Here is a tiny trained network, its code and every weight. The questions are about switching its units off for an input and a class, where a switched-off unit gives its printed mean instead of its output.

import numpy as np


def w(rows, s, z=0):
    codes = np.array(rows[::2]) - 128.0
    scale = np.full(codes.shape[1], s)
    scale[-1] = z or s
    return codes * scale


def f(y):
    return np.maximum(y, 0)


def log_softmax(a):
    a = a - a.max(-1, keepdims=True)
    return a - np.log(np.exp(a).sum(-1, keepdims=True))


def net(x, mask):
    res = np.array(x, float).reshape(1, 3) / 4 @ E
    y = f(res @ A[0][:, :-1].T + A[0][:, -1])
    res = res + np.where(mask, y, B[0][:, -1]) @ B[0][:, :-1]
    return log_softmax(res[-1] @ U[:, :-1].T + U[:, -1])


A, B = {}, {}
E = w([
[50,58,185,178,127,113,181,251,219,152],'x0',
[225,160,237,135,208,88,48,143,190,45],'x1',
[169,13,147,67,145,161,103,174,2,109],'x2',
],0.0097)
A[0] = w([
[95,94,69,116,55,185,171,130,67,194,148],'neuron 1',
[156,99,157,59,165,155,82,118,80,99,71],'neuron 2',
[101,91,149,119,156,141,141,92,154,112,2],'neuron 3',
[164,166,80,78,108,146,129,68,76,130,170],'neuron 4',
[150,163,249,152,207,89,90,137,196,55,138],'neuron 5',
[107,18,121,93,99,168,178,176,73,150,151],'neuron 6',
[135,80,160,121,157,128,117,160,111,110,39],'neuron 7',
[174,90,143,98,150,158,90,136,79,94,112],'neuron 8',
[66,130,157,167,98,129,174,187,173,148,124],'neuron 9',
[44,153,128,157,99,117,203,165,214,197,221],'neuron 10',
[27,97,121,127,74,146,215,137,154,199,162],'neuron 11',
],0.011,0.0029)
B[0] = w([
[76,135,132,65,90,130,123,163,66,166,236],'neuron 1',
[168,86,91,216,200,136,84,123,188,68,193],'neuron 2',
[140,127,121,134,112,142,129,128,135,112,131],'neuron 3',
[81,208,33,194,155,180,51,94,135,66,204],'neuron 4',
[217,124,188,76,154,128,109,202,193,138,249],'neuron 5',
[151,53,146,50,117,133,155,187,71,203,213],'neuron 6',
[157,82,182,116,132,143,95,157,165,145,162],'neuron 7',
[127,76,112,198,188,121,50,130,187,124,191],'neuron 8',
[106,59,71,217,162,198,127,86,101,116,203],'neuron 9',
[162,59,100,220,206,159,135,98,190,130,249],'neuron 10',
[60,116,117,169,66,2,188,81,175,170,239],'neuron 11',
],0.009,0.018)
U = w([
[108,145,147,98,99,74,206,171,107,46,28],'0',
[179,211,251,2,123,118,118,184,184,118,185],'1',
[165,119,153,120,84,74,186,128,120,58,36],'2',
[185,54,152,174,197,153,98,173,170,104,202],'3',
[114,134,159,85,83,88,173,141,121,73,11],'4',
[61,65,122,113,54,133,208,161,77,216,134],'5',
[104,147,77,237,146,143,124,17,185,93,252],'6',
[68,189,63,99,86,170,89,92,20,123,40],'7',
],0.009,0.0032)

Each question gives the input, the list of numbers given to net, and the class t.
The units are the neurons (one row each of A and B). Each row of codes is followed by its name. A weight is (code - 128) times the scale printed after its matrix; where a second scale follows, it is the last column's (A, B and U).
mask holds one flag per neuron, in row order. A switched-off neuron (its flag False) gives its mean, the last column of its row in B, instead of its output. The means were averaged over made-up inputs and are rounded, as every weight is.
A unit's drop is (log p(t) with every unit on - log p(t) with that unit switched off) / (log p(t) with every unit on - log p(t) with every unit switched off).
The circuit of an input: a set's keep is (log p(t) with only the set's units on - log p(t) with every unit switched off) / (log p(t) with every unit on - log p(t) with every unit switched off). Starting from all 11 units, units are removed one at a time, each time the one whose removal leaves the highest keep (on an exact tie, the one counted first), for as long as the keep stays at least 0.8.
circuit, biggest first: the units of the circuit, biggest drop first
k most important neurons: the k neurons with the biggest drops, biggest first
drop when u is switched off: that unit's drop, to one decimal
input [-8,-3,4], class 7: circuit, biggest first : [neuron 10]
input [3,6,1], class 1: circuit, biggest first : [neuron 10; neuron 5]
input [-4,-7,-3], class 7: circuit, biggest first : [neuron 1; neuron 4]
input [4,0,4], class 5: 3 most important neurons : [neuron 5; neuron 10; neuron 6]
input [-6,6,-4], class 1: 2 most important neurons : [neuron 10; neuron 5]
input [-1,-5,-2], class 5: 2 most important neurons : [neuron 1; neuron 2]
input [-8,5,0], class 6: 4 most important neurons : [neuron 4; neuron 6; neuron 7; neuron 1]
input [0,-1,3], class 5: circuit, biggest first : [neuron 10; neuron 5]
input [-8,1,6], class 6: 2 most important neurons : [neuron 4; neuron 5]
input [-8,2,6], class 6: 2 most important neurons : [neuron 4; neuron 5]
input [5,8,-2], class 1: 2 most important neurons : [neuron 5; neuron 2]
input [-5,-4,8], class 7: 2 most important neurons : [neuron 1; neuron 10]
input [-8,-3,-1], class 7: 2 most important neurons : [neuron 10; neuron 11]
input [-8,-2,6], class 6: circuit, biggest first : [neuron 4]
input [7,-4,-3], class 6: 2 most important neurons : [neuron 10; neuron 9]
input [-8,-7,8], class 7: drop when neuron 4 is switched off : 0.7
input [-5,3,-5], class 1: drop when neuron 2 is switched off : 0.1
input [6,-2,0], class 5: drop when neuron 4 is switched off : 0.3
